Below are the code and all the weights of a small trained network. Each question names an input and a target symbol and asks about switching units off, where a switched-off unit gives its printed mean instead of its output.

import numpy as np


def w(rows, s, z=0):
    codes = np.array(rows[::2]) - 128.0
    scale = np.full(codes.shape[1], s)
    scale[-1] = z or s
    return codes * scale


def f(y):
    return np.maximum(y, 0)


def softmax(a):
    e = np.exp(a - a.max(-1, keepdims=True))
    return e / e.sum(-1, keepdims=True)


def log_softmax(a):
    a = a - a.max(-1, keepdims=True)
    return a - np.log(np.exp(a).sum(-1, keepdims=True))


def net(x, mask):
    ids = ['βγδζηθμξπστφψω'.index(c) for c in x.split()]
    T = len(ids)
    res = E[ids] + P[:T]
    r = res
    for j in range(3):
        rows = slice(2 * j, 2 * j + 2)
        q, k, v = (r @ M[0][rows].T for M in (Q, K, V))
        z = softmax(np.where(np.tri(T) > 0, q @ k.T / 2**0.5, -1e9)) @ v
        o = O[0][rows]
        res = res + np.where(mask[j], z, o[:, -1]) @ o[:, :-1]
    y = f(res @ A[0][:, :-1].T + A[0][:, -1])
    res = res + np.where(mask[3:7], y, B[0][:, -1]) @ B[0][:, :-1]
    return log_softmax(res[-1] @ U[:, :-1].T + U[:, -1])


Q, K, V, O, A, B = {}, {}, {}, {}, {}, {}
E = w([
[86,121,143],'β',
[142,92,136],'γ',
[138,206,100],'δ',
[108,151,229],'ζ',
[96,134,135],'η',
[141,71,116],'θ',
[118,149,134],'μ',
[122,120,139],'ξ',
[100,149,126],'π',
[202,3,103],'σ',
[129,145,108],'τ',
[117,155,123],'φ',
[172,135,213],'ψ',
[173,164,123],'ω',
],0.021)
P = w([
[86,179,155],'0',
[91,111,81],'1',
[177,164,169],'2',
[98,99,78],'3',
[205,158,169],'4',
[102,93,83],'5',
[222,152,185],'6',
[105,94,73],'7',
[226,149,190],'8',
[111,97,73],'9',
[231,141,209],'10',
[108,88,77],'11',
[254,142,208],'12',
[107,95,60],'13',
],0.0086)
Q[0] = w([
[219,78,76],'H0',
[11,63,165],'H0',
[62,105,140],'H1',
[254,83,133],'H1',
[129,190,52],'H2',
[99,194,165],'H2',
],0.0085)
K[0] = w([
[134,24,140],'H0',
[128,186,48],'H0',
[63,67,99],'H1',
[143,147,254],'H1',
[128,215,96],'H2',
[104,123,149],'H2',
],0.014)
V[0] = w([
[110,230,153],'H0',
[163,96,196],'H0',
[141,130,46],'H1',
[185,200,254],'H1',
[216,159,27],'H2',
[159,192,77],'H2',
],0.0091)
O[0] = w([
[253,170,47,129],'H0',
[173,61,202,153],'H0',
[94,159,39,118],'H1',
[122,100,220,255],'H1',
[57,125,170,211],'H2',
[86,106,199,208],'H2',
],0.0075,0.0055)
A[0] = w([
[119,123,175,218],'N0',
[102,72,217,84],'N1',
[118,2,67,2],'N2',
[139,213,135,93],'N3',
],0.0086,0.0075)
B[0] = w([
[139,60,90,254],'N0',
[126,218,82,231],'N1',
[59,198,166,148],'N2',
[19,52,247,168],'N3',
],0.012,0.0083)
U = w([
[151,160,92,115],'β',
[139,6,97,145],'γ',
[89,182,125,185],'δ',
[150,156,125,147],'ζ',
[156,170,86,124],'η',
[83,75,115,123],'θ',
[153,168,123,118],'μ',
[173,94,98,137],'ξ',
[140,189,84,140],'π',
[56,163,235,2],'σ',
[129,114,110,105],'τ',
[140,169,101,124],'φ',
[190,88,199,133],'ψ',
[176,152,155,142],'ω',
],0.012,0.0098)

Each question gives the input, a string of symbols that net reads in full, and the target symbol t.
The units are the heads (2 rows each of Q, K, V and O) and the neurons (one row each of A and B). Each row of codes is followed by its name. A weight is (code - 128) times the scale printed after its matrix; where a second scale follows, it is the last column's (O, A, B and U).
mask holds one flag per unit, heads first, then neurons. A switched-off unit (its flag False) gives its mean, the last column of its rows in O or B, instead of its output. The means were averaged over made-up inputs and are rounded, as every weight is.
A unit's drop is (log p(t) with every unit on - log p(t) with that unit switched off) / (log p(t) with every unit on - log p(t) with every unit switched off).
The circuit of an input: a set's keep is (log p(t) with only the set's units on - log p(t) with every unit switched off) / (log p(t) with every unit on - log p(t) with every unit switched off). Starting from all 7 units, units are removed one at a time, each time the one whose removal leaves the highest keep (on an exact tie, the one counted first), for as long as the keep stays at least 0.8.
units of the circuit, in order: the units of the circuit, biggest drop first
most important unit: the unit with the biggest drop
top k neurons: the k neurons with the biggest drops, biggest first
heads that matter: for each layer, one digit per head in row order, 1 if its drop is at least 0.15 and else 0, layers parted by /
drop of u: that unit's drop, to one decimal
input ζ δ δ δ τ, target ψ: most important unit -> H0
input ζ ω θ β ζ θ μ, target ψ: heads that matter -> 111
input δ δ δ ζ δ ψ γ σ, target σ: units of the circuit, in order -> (N2, H0)
input π δ β θ ξ θ δ δ ζ θ ζ σ, target σ: heads that matter -> 100
input π δ θ δ δ, target σ: units of the circuit, in order -> (N3, H2)
input ζ μ φ, target ψ: units of the circuit, in order -> (N1, H1, H0)
input ζ ζ π ξ ζ, target ψ: heads that matter -> 101
input δ δ ξ σ δ δ θ σ, target δ: top 3 neurons -> (N1, N2, N3)
input δ δ δ δ ζ, target ψ: top 2 neurons -> (N1, N3)
input δ τ δ η ζ τ ζ δ ω δ π δ τ, target ψ: drop of N3 -> -0.2
input ζ γ ω, target ψ: drop of H0 -> 0.2
input φ θ β ζ η δ φ, target ψ: drop of H0 -> 0.2
